Here are made-up elements, facts about them, and rows of numbers that follow some of those facts. Name the element behind each unnamed row.

Some rows with their names:
k791: 3,-11,20,-33,6,-40,20,-4,-19,-29,-2,2,-29,-14,44,-25,11,16,16,-36,16,-2,-5,-2,9,31,10,22,-14,-15,14,-1
k41: 2,-1,13,-33,3,36,21,-5,-19,-33,-1,-9,-6,-3,13,13,-14,-11,12,-9,20,5,-9,-10,-21,35,3,15,-23,-20,5,15
k991: 2,-10,20,-29,1,68,21,10,-16,-15,-2,-16,6,12,38,-20,-7,-19,12,-12,19,9,6,-3,-14,21,-9,-15,-14,-9,14,11
k465: 20,-17,7,-11,13,-2,24,-1,-20,-34,8,-31,-1,-5,7,17,48,-37,7,-12,10,19,19,1,5,31,9,-6,-20,-35,19,8
k631: 3,-10,16,-31,6,-29,25,2,-20,-25,6,-14,-25,-13,36,-10,-5,-6,21,-16,18,-2,-5,-11,2,37,-5,22,-13,-22,17,5
k947: -5,-15,12,-9,-18,38,39,-17,-24,-51,-2,-3,38,13,2,10,-52,18,10,-17,12,23,-26,-9,-5,60,23,13,10,-17,0,45
k287: 4,-1,13,-27,6,24,19,0,-19,-26,0,-26,-12,-4,13,2,-6,-20,11,-14,20,4,-6,-6,-20,32,2,11,-26,-14,10,12
k303: 12,-10,16,-22,12,26,11,-7,-17,-45,-2,-6,-23,2,41,18,-16,14,6,-13,14,7,-4,0,-15,18,1,-11,-5,21,22,13
k99: 4,-3,14,-31,3,22,18,0,-19,-25,2,-27,-17,-4,11,-2,-10,-19,9,-15,20,3,-9,-8,-21,35,1,8,-27,-11,10,15
k196: -1,4,17,4,13,-26,17,6,-20,-19,1,-18,4,-7,39,-19,30,3,11,-24,20,2,-9,-10,17,27,-2,12,13,-5,10,5
k91: -1,-17,18,-53,6,-54,22,-1,-21,-30,6,-23,-40,-13,17,-18,-10,-2,16,-24,18,-5,1,-13,3,34,-6,20,-10,-21,20,8
k805: 10,-25,0,-2,8,22,26,-9,-16,-27,13,-23,2,12,6,13,35,-5,8,-14,14,25,5,1,-7,36,8,-7,-13,-41,17,15
k329: -6,11,8,-34,-3,-41,18,-18,-23,-12,5,-13,-24,-9,31,3,42,-14,12,-29,26,13,-31,-15,-7,19,0,20,-56,-21,1,-10
k423: 6,-2,11,-15,2,22,17,1,-17,-36,1,-21,-5,-4,20,-5,5,-13,11,-13,21,5,3,-6,-36,38,-1,11,-27,-11,13,16
k564: 6,-8,12,-18,5,0,24,-2,-17,-25,8,-6,-20,-17,32,1,-29,-11,19,-10,11,-5,-19,-11,4,37,-5,22,-17,-16,18,11
k704: -2,-16,18,-53,2,-42,20,-2,-23,-27,7,-25,-44,-8,10,-15,-13,-13,13,-24,19,-4,-5,-13,-1,33,-6,14,-18,-19,18,8
k203: 0,8,11,-38,1,-38,16,-14,-22,-25,0,-14,-23,-9,34,4,42,-6,11,-25,26,14,-17,-7,-19,17,3,14,-52,-17,4,-8
k720: 6,-2,13,-19,2,20,18,3,-17,-34,0,-20,-6,-4,18,-5,-1,-11,11,-11,23,3,1,-6,-36,37,0,13,-27,-15,12,14
k897: 0,26,11,16,25,-19,14,-5,-19,-33,-2,-36,-22,2,29,-29,13,-3,14,-17,27,0,-8,0,3,53,6,2,22,-10,2,2
k307: 5,-35,8,-16,9,-53,32,-3,-19,-24,13,-15,-24,2,23,-3,31,11,18,-26,13,18,15,-4,17,36,5,2,4,-48,26,7
k596: 5,-3,8,-25,-3,19,14,1,-16,-24,5,-26,-8,-4,12,3,5,-20,7,-13,24,3,-11,-7,-40,34,-7,9,-43,-12,13,15

Facts:
k111 | plaruk k462
k114 | stovis k847, k232, k643 | plaruk k403
k127 | plaruk k636
k129 | plaruk k874, k371
k135 | stovis k666 | plaruk k91, k307, k957
k138 | stovis k511, k519
k146 | plaruk k693, k554
k147 | plaruk k741, k38
k159 | stovis k547, k931, k350
k161 | plaruk k462
k164 | stovis k155, k973, k419, k552
k17 | plaruk k638, k883, k145
k20 | stovis k91, k564, k644
k203 | plaruk k269, k883, k823
k216 | plaruk k267, k847, k865
k217 | stovis k931, k567, k789, k63
k229 | stovis k626, k423, k109, k720
k232 | plaruk k252, k933
k236 | plaruk k350
k241 | stovis k955, k991, k215, k387, k544, k415
k256 | stovis k693, k547, k626, k232
k258 | plaruk k335, k631, k957
k27 | stovis k444, k858, k683, k161, k847, k38, k127
k283 | stovis k715, k197, k40, k465, k737, k63
k284 | plaruk k349
k285 | stovis k197, k88
k30 | stovis k636, k567, k216, k109, k659
k304 | plaruk k159
k307 | stovis k61, k465, k304, k215, k746, k953
k317 | stovis k810, k252, k331
k329 | plaruk k638, k269, k396, k791, k683
k334 | plaruk k693, k874, k61, k217
k357 | plaruk k155, k947, k350
k373 | plaruk k466, k478
k374 | stovis k715, k931, k897, k519, k387, k415
k382 | plaruk k338
k394 | stovis k511, k897
k405 | stovis k713, k823, k712
k419 | plaruk k701, k855
k436 | stovis k40, k991, k636, k349, k295
k458 | plaruk k897, k478
k474 | stovis k371, k17
k493 | stovis k738, k329, k387 | plaruk k61, k868
k499 | stovis k378, k147, k258, k419, k399
k506 | stovis k290, k127, k415
k514 | plaruk k462
k519 | plaruk k317
k544 | plaruk k288
k547 | plaruk k670, k109
k56 | stovis k885, k40, k304, k288, k607 | plaruk k991
k565 | stovis k514, k973, k77, k989, k855
k572 | plaruk k955, k82, k478
k59 | plaruk k91, k704, k628
k596 | plaruk k197
k598 | stovis k693, k567, k897
k603 | plaruk k502
k605 | plaruk k810, k415
k626 | plaruk k638, k636
k629 | stovis k715, k103, k371, k666
k63 | plaruk k511, k789, k229, k415
k634 | stovis k465, k350, k519, k644
k643 | plaruk k394, k511, k786
k644 | plaruk k444, k478
k656 | stovis k670, k329, k786, k145
k659 | plaruk k791, k874, k959
k666 | plaruk k709
k67 | stovis k466, k396, k626, k823 | plaruk k285
k709 | stovis k100, k82, k786, k611
k712 | plaruk k331
k713 | plaruk k435
k715 | plaruk k598, k378, k435, k27, k868, k506
k744 | stovis k465, k959
k753 | plaruk k931
k774 | plaruk k378, k567, k744
k787 | stovis k41, k955, k795, k712, k564, k554
k795 | plaruk k598, k196, k683, k478
k805 | stovis k753, k269, k357, k465, k349
k816 | plaruk k651, k791
k821 | plaruk k847, k109, k145
k844 | plaruk k738, k885, k317
k863 | plaruk k241, k215
k865 | stovis k701, k462, k939, k382, k544, k399, k666
k875 | plaruk k810, k564, k387
k88 | plaruk k338, k651, k307, k957
k890 | plaruk k874, k61, k387
k896 | plaruk k303
k907 | stovis k603, k290, k810, k991, k415 | plaruk k511, k40, k5
k908 | stovis k378, k303, k258, k572, k100, k465, k349, k953 | plaruk k241, k350
k914 | stovis k738, k269, k874, k683, k288 | plaruk k335, k387
k929 | stovis k155, k378, k596, k626 | plaruk k737
k933 | stovis k596, k91, k704, k220
k939 | plaruk k709, k782, k654
k945 | stovis k99, k651 | plaruk k303, k443, k865, k295
k947 | stovis k41, k267, k197, k683
k961 | plaruk k598, k6, k789, k957, k506, k415
k967 | stovis k303, k196, k991, k544, k415
k972 | plaruk k350
k973 | plaruk k478, k855
k974 | plaruk k374
k977 | stovis k651, k147, k704, k350, k786, k220
k989 | plaruk k444, k847, k349, k371

Name these rows:
No name comes twice in this set of rows, the named rows included.
4,-10,15,-17,9,-3,24,4,-17,-24,5,-8,-18,-11,47,-10,-19,-1,22,-10,15,-3,-9,-9,7,30,-12,12,-1,-11,23,12  k810
1,-4,17,-26,7,-44,18,-5,-19,-36,-3,-9,-21,-11,44,-24,39,21,14,-35,21,4,-6,-7,-14,30,7,23,-19,-14,10,0  k396
-3,-21,8,-18,4,71,29,-14,-17,-34,0,-1,-6,12,3,8,-14,21,10,-9,16,15,-9,-6,-12,50,13,10,7,-43,5,25  k285
5,-20,4,-5,10,44,31,-14,-18,-27,5,-21,-3,13,6,29,17,9,12,-6,17,26,4,1,-1,49,15,3,-9,-56,12,14  k283
4,-2,17,-14,12,-49,24,2,-20,-23,6,-20,-18,-10,35,-7,0,0,21,-9,20,-3,-2,-15,5,36,-10,22,12,-17,20,8  k6
0,2,2,-14,-10,-69,10,-5,-14,-43,0,-9,-10,-5,38,-17,62,23,15,-30,30,11,-5,-9,-77,29,-2,17,-59,-4,11,3  k626
-7,-20,-2,-33,-3,10,14,-17,-19,-13,21,-41,-56,4,-19,-9,-37,-18,0,-35,17,1,-33,-6,-4,36,-5,-3,-17,-20,18,19  k977
4,3,17,-19,24,-55,22,-5,-22,-46,5,-38,-51,2,22,-4,-43,-8,23,1,22,-4,10,-10,2,49,-7,-2,29,-10,22,6  k511
2,-9,19,-39,8,-44,20,-10,-22,-39,-5,2,-20,-7,35,-14,35,21,12,-33,14,8,-1,-5,10,25,17,19,-8,-18,9,-1  k269
-7,0,-8,18,-4,32,26,-14,-13,-6,18,-10,-13,-2,37,-1,-20,-4,20,-16,15,7,-51,-10,19,36,-6,11,-27,-39,8,8  k493
5,10,4,-20,1,-23,9,-17,-17,-44,3,-14,-31,0,33,7,15,0,10,-15,23,10,-16,-4,-41,25,0,3,-44,2,7,2  k547
2,-15,22,-30,11,-42,25,4,-21,-29,1,-8,-31,-14,36,-20,-2,6,22,-20,17,-5,4,-10,9,36,-6,20,7,-18,21,8  k957
-1,-21,-7,15,-10,10,13,2,-9,-29,15,-32,-6,7,6,-11,15,16,9,-22,29,11,-4,-4,-76,43,-6,5,-43,-22,21,26  k929

The same elements again, as new rows of numbers:
Some rows with their names:
k863: -6,0,1,4,8,-1,9,-3,-25,-1,-9,-6,-3,4,9,1,-7,10,5,9,-9,-9,8,20,1,1,-3,13,6,26,-14,7,5,-1,9,8,-4,16,-19,-4,-5
k100: 3,-1,-7,-7,-1,2,0,3,14,1,5,-3,0,2,-12,-2,7,1,-4,1,6,14,1,-17,4,-3,-3,-1,10,-3,3,3,-3,-4,-4,0,-4,-12,10,-11,-10
k991: 1,5,-18,-6,-12,5,4,-6,10,6,13,-4,-16,4,0,2,-2,-14,-6,-9,-4,20,-3,-14,-5,1,-2,0,11,-4,12,6,1,-6,1,-19,-2,12,3,-32,-6
k907: -11,13,21,33,-17,2,-9,-18,-14,10,0,0,-73,-3,35,-4,-30,-35,-2,-18,-20,-15,-7,-4,-15,12,-14,-3,1,17,34,-12,18,-1,14,-17,8,66,-15,-5,22
k423: 2,0,-16,-11,-2,1,1,4,15,2,8,-4,8,-1,-10,1,6,-3,-1,0,3,12,1,-5,4,-1,0,2,0,-8,-2,4,-7,4,-1,-4,0,-16,4,-9,-4
k474: 13,8,17,5,-3,0,-4,13,18,-2,2,18,12,-8,17,-6,8,-6,-5,-3,-3,-17,-18,-17,4,6,10,-15,-7,-25,40,-10,5,-2,-4,3,12,-9,-2,17,4
k744: 11,-2,18,10,-8,-9,-25,9,-9,-14,12,27,-28,18,-11,-17,4,-13,2,3,7,-18,-8,-25,14,11,-8,-25,4,9,24,-21,3,0,-13,-30,-5,-31,21,-9,16
k565: 6,4,11,5,-7,-6,-15,5,25,3,5,12,-14,-11,3,-12,5,-2,-3,-8,-3,-19,-10,-15,4,2,2,-14,0,-18,27,-13,-7,5,-4,-1,7,-10,5,16,11
k374: 4,-5,-8,41,-11,9,-16,0,-9,7,3,32,-29,18,30,-6,-4,-13,0,-42,3,-10,-7,-38,-11,3,12,-16,-6,-50,31,-11,6,7,6,9,5,-15,-4,18,20
k147: -11,1,9,9,9,2,2,-5,-21,-2,-12,-13,4,-4,2,-1,-5,8,2,10,-2,0,11,8,2,-1,-5,10,9,26,-12,0,10,-8,5,13,2,22,-5,5,-4
k704: -2,-5,-3,0,0,4,-3,2,17,4,-1,-6,7,-3,-12,-3,9,9,-6,3,6,12,4,-29,4,-8,-2,1,20,-8,-3,3,-4,-9,-4,22,-3,-8,13,-6,-13
k236: 10,-5,-8,-4,13,-7,20,2,-35,0,-5,10,-42,10,25,-11,-6,48,5,15,-24,-48,2,6,18,3,-14,21,57,40,-17,20,-16,4,26,41,-17,5,-49,-31,-25
k82: 2,-1,-9,-6,-2,2,7,2,15,-1,5,-3,8,-2,-9,1,6,3,-6,-3,7,14,-3,-15,2,-6,1,-3,1,-8,-5,3,-8,-3,-2,8,-5,-8,8,-3,-10
k135: 15,31,49,2,2,24,6,28,-26,-12,-25,8,2,-17,58,-8,-19,-6,3,11,-15,-32,-5,9,-10,22,21,-3,-37,8,12,-12,11,-1,-21,47,36,37,2,1,-3
k611: 1,-3,-8,-6,-1,1,4,3,15,3,4,-5,9,1,-10,2,7,4,-3,-1,5,12,1,-14,3,-4,-1,0,8,-7,-1,4,-2,-6,-3,5,-3,-10,6,-9,-10
k567: 2,-4,-24,-4,0,1,4,6,10,4,6,0,7,7,-2,4,6,-4,4,-13,7,11,5,3,-2,-2,4,3,-16,-23,-9,4,-5,12,1,-3,-1,-28,-4,2,5
k396: 3,0,-17,-12,-3,0,-1,2,12,2,8,-3,11,-3,-14,0,7,3,-2,1,-2,9,7,5,0,-2,7,1,4,-10,-1,6,-7,2,-3,-8,1,-13,5,-9,-6
k258: -3,12,19,-6,5,14,-2,6,-28,-4,-16,-14,-23,-3,13,-3,-21,-3,7,14,1,-1,15,14,-10,7,-3,13,-15,33,-42,0,-3,3,-17,23,11,26,14,-30,-1
k605: -17,5,20,6,10,4,11,3,-18,3,-14,-18,-9,4,13,7,-15,-21,9,9,6,5,6,7,-4,2,-13,16,-17,29,-24,-1,12,1,0,9,1,22,-8,-6,8
k947: 10,-6,37,-10,-10,-17,0,4,45,3,0,26,-6,2,-7,15,-4,-11,2,3,-7,-50,-23,28,-8,-1,-2,-18,-22,-34,24,-5,-30,-1,-3,7,-7,-6,-3,18,13
k782: 1,-4,-11,-8,-1,2,4,4,16,2,5,-4,8,3,-11,3,6,-6,-2,-1,4,12,1,-10,2,-3,1,2,0,-8,2,5,-4,-3,-1,-2,-4,-13,3,-10,-7

Which element is each row?
No name comes twice in this set of rows, the named rows included.
6,4,-15,4,-6,-15,-27,6,34,7,12,5,-25,-25,3,-24,5,-2,5,-20,-6,-24,2,1,7,5,3,-6,-15,-21,6,-16,-13,33,2,-16,15,-39,-3,30,32  k256
3,-5,-31,7,1,7,7,3,-1,-1,6,6,7,10,4,1,6,4,-1,-28,14,16,1,-16,-5,-4,11,0,-20,-29,-16,3,-6,13,3,8,-4,-24,-3,10,3  k897
-3,-6,-13,2,-1,1,4,-1,16,2,5,-3,19,3,-19,3,9,-4,-3,2,-4,8,11,-3,4,-7,7,-1,8,-11,16,4,4,-9,2,0,-2,-3,2,0,-12  k145
0,6,1,-4,4,9,-6,-11,-41,-5,-18,-2,9,-1,3,0,-9,20,4,12,-13,-6,19,49,-13,1,17,5,8,14,-25,7,-3,1,-10,-1,10,22,3,-12,-8  k816
5,2,-17,-12,-1,-2,1,5,17,2,9,-6,-3,-7,-7,-7,9,10,-3,2,0,7,2,-11,9,-1,-2,4,14,2,0,5,-7,3,1,0,-1,-18,0,-15,-10  k155
-16,-1,40,39,7,-8,-13,-5,-6,2,-17,1,-13,-9,10,-7,-7,-9,2,3,-7,-32,4,-3,5,-1,-8,-4,7,15,25,-18,17,-10,10,19,5,28,-9,39,14  k945
4,2,-15,-9,-2,1,12,1,12,-5,9,-4,13,-3,-7,1,5,3,-8,-8,7,12,-5,-12,1,-5,3,-1,-8,-6,-9,3,-8,1,0,6,-6,-3,4,-1,-9  k855
5,1,26,4,-9,-8,-12,-1,38,5,1,17,-11,-8,-2,1,0,-6,-4,-6,-4,-29,-15,-3,-4,-2,0,-15,-4,-27,27,-10,-15,-2,-3,9,1,-2,6,19,10  k787
-1,-1,-13,-7,-1,-2,12,0,19,-1,6,-6,16,1,-12,6,5,-7,-6,-7,9,14,-8,-8,2,-6,0,-1,-9,-8,-2,2,-3,-1,5,-5,-9,-4,-3,2,-2  k444
6,3,14,1,-8,-10,-17,4,33,3,6,11,-12,-15,1,-9,2,-6,-2,-10,-5,-24,-10,-3,1,2,1,-14,-4,-18,22,-12,-13,7,-2,-3,7,-10,4,19,16  k405
6,-2,-6,-3,11,-6,13,1,-35,-4,-4,7,-35,11,15,-8,-8,34,5,14,-17,-34,2,13,15,4,-12,16,40,40,-17,15,-11,2,18,26,-14,4,-37,-27,-19  k357
-1,-4,-2,-9,-3,0,7,1,23,5,3,0,11,4,-12,10,4,-7,-2,1,5,6,-2,-4,-2,-5,-1,0,-3,-15,3,6,-7,-7,0,4,-7,-5,4,-5,-6  k738
-4,10,13,10,1,-16,-23,-3,-2,1,-4,-6,-25,-28,12,-18,-10,-3,9,0,-18,-35,6,37,4,10,-3,2,-14,21,1,-17,1,28,8,-18,18,7,-16,35,31  k67
7,10,12,7,-6,-6,-26,7,21,-1,8,7,-19,-22,2,-27,9,5,-6,2,-5,-12,-8,-36,17,6,-2,-14,22,3,31,-19,2,1,-6,-1,11,-12,15,6,2  k499

The same elements again, as new rows of numbers:
Named rows:
k629: 9,-6,13,15,0,12,7,-6,0,14,-8,4,-2,-1,1,2,6,2,-6,-2,-24,-8,-13,8,0,-2
k519: 12,-13,12,17,1,11,7,-6,1,16,-10,0,-1,3,-1,4,4,-9,-6,-13,-23,-7,-11,6,11,9
k317: 22,-9,19,6,-3,16,6,-7,0,10,-7,5,-2,-1,-1,3,5,-6,-9,-4,-18,-8,-5,-2,4,0
k331: 17,-12,13,3,-1,13,7,-7,-2,10,-7,0,-2,-1,-1,9,5,-7,-10,-11,-15,-8,-10,-2,8,6
k350: 41,-12,22,1,-6,11,7,-7,-4,33,-8,7,-4,0,3,19,6,-7,-11,-9,-12,-8,14,1,12,5
k977: 15,-11,12,15,10,9,6,-1,11,19,-5,5,-3,-1,2,5,6,-8,-11,-11,-18,-8,-11,4,-1,-2
k378: 12,-8,14,4,-2,33,12,-5,-4,14,0,2,-2,-1,1,11,10,8,-12,-13,-7,-8,-1,-2,4,-8
k929: 0,-5,12,23,8,15,6,-5,2,4,-11,10,-3,-1,1,2,5,-8,-11,-12,-21,-8,-13,5,1,-6
k127: 2,-12,13,3,6,5,11,-3,-1,2,-10,4,-1,7,11,3,6,-8,-4,-14,-22,-9,-12,4,1,-6
k41: 8,-13,13,3,0,8,6,-6,-3,1,-10,-2,-2,0,0,7,4,-7,-11,-13,-19,-8,-12,1,10,6
k232: 2,-11,12,16,5,8,7,-5,-2,3,-11,2,-1,3,-1,3,4,-7,-10,-14,-22,-6,-12,8,4,8
k77: 10,-11,12,4,0,13,8,-6,-2,6,-10,0,-2,0,-1,6,5,-7,-10,-10,-19,-7,-12,0,8,5
k61: 5,5,18,3,9,28,11,-7,-5,7,4,-3,-4,0,11,26,18,-5,-12,-12,-23,-8,3,-2,8,-7
k511: 24,-13,12,1,-5,45,9,-6,-3,12,3,0,-5,0,-2,3,5,11,-11,-14,-11,-8,-12,-2,11,-8
k907: 10,-11,12,25,14,17,6,1,-5,0,-9,9,-2,0,-1,1,6,-2,-11,-15,-22,-7,-14,0,14,-6
k329: 0,-11,12,3,15,5,14,12,3,4,-11,2,10,15,21,5,7,-9,-2,-14,-22,-8,-13,13,0,-6
k567: 15,-12,13,3,-3,32,10,-6,-4,4,-5,-1,-2,-1,-1,9,5,5,-11,-14,-21,-8,0,-3,8,-6
k741: 16,-12,13,4,-4,15,7,-6,-3,15,-7,-1,-2,0,1,8,6,-7,-10,-9,-14,-8,-10,-1,8,6
k631: 0,-13,13,12,9,15,8,-6,-3,27,-10,-4,-2,-1,1,13,6,3,-7,-12,2,-7,-11,-1,11,-7
k607: 9,-12,12,4,-1,11,7,-4,-2,6,-10,-1,-2,0,0,6,5,-7,-11,-13,-17,-7,-12,-2,7,4
k146: -1,0,13,24,15,7,9,-7,-3,2,-10,-3,-1,6,10,13,8,-8,-12,-13,-23,-7,-11,8,6,2

Name these rows:
No name comes twice in this set of rows, the named rows included.
22,-13,13,4,-2,42,6,3,-2,4,-2,6,-3,-1,-5,2,5,6,-10,-14,-22,-8,-12,-1,4,-6  k394
-2,-8,13,40,19,8,6,-1,1,2,-9,-4,-1,0,2,6,7,-7,-12,-12,-22,-8,-12,4,10,-7  k914
23,-9,16,3,-5,17,7,-8,-3,24,-4,-1,-3,-1,2,10,5,-3,-10,-2,-11,-7,-7,-2,6,6  k462
-1,-12,23,20,3,6,6,-6,6,53,-10,-2,-2,-2,1,7,6,-3,0,-6,5,-8,-10,-3,7,-8  k307
9,-10,15,2,1,46,7,18,-3,23,-4,1,-1,-1,-2,5,10,18,-11,-13,-14,-8,6,-1,1,-10  k598
23,-4,14,1,-6,24,12,16,-4,50,2,-2,19,-1,3,12,5,9,-11,-3,3,-7,22,-4,0,-7  k478
0,-3,12,13,20,7,12,-5,-1,5,-10,-2,-2,9,20,16,9,-9,-6,-13,-23,-8,-13,8,0,-7  k659
1,6,22,3,12,20,10,-6,-4,4,2,-4,-4,-1,21,29,15,-6,-11,-5,-22,-8,0,-3,1,-8  k874
5,5,17,0,9,29,10,-8,-5,0,-2,-3,-5,0,12,25,10,-8,-11,-12,-23,-7,2,-1,1,-7  k693
-3,-12,12,46,17,7,6,-4,7,36,-11,-3,0,-1,8,2,6,12,1,-11,-10,-7,-13,11,1,-7  k135

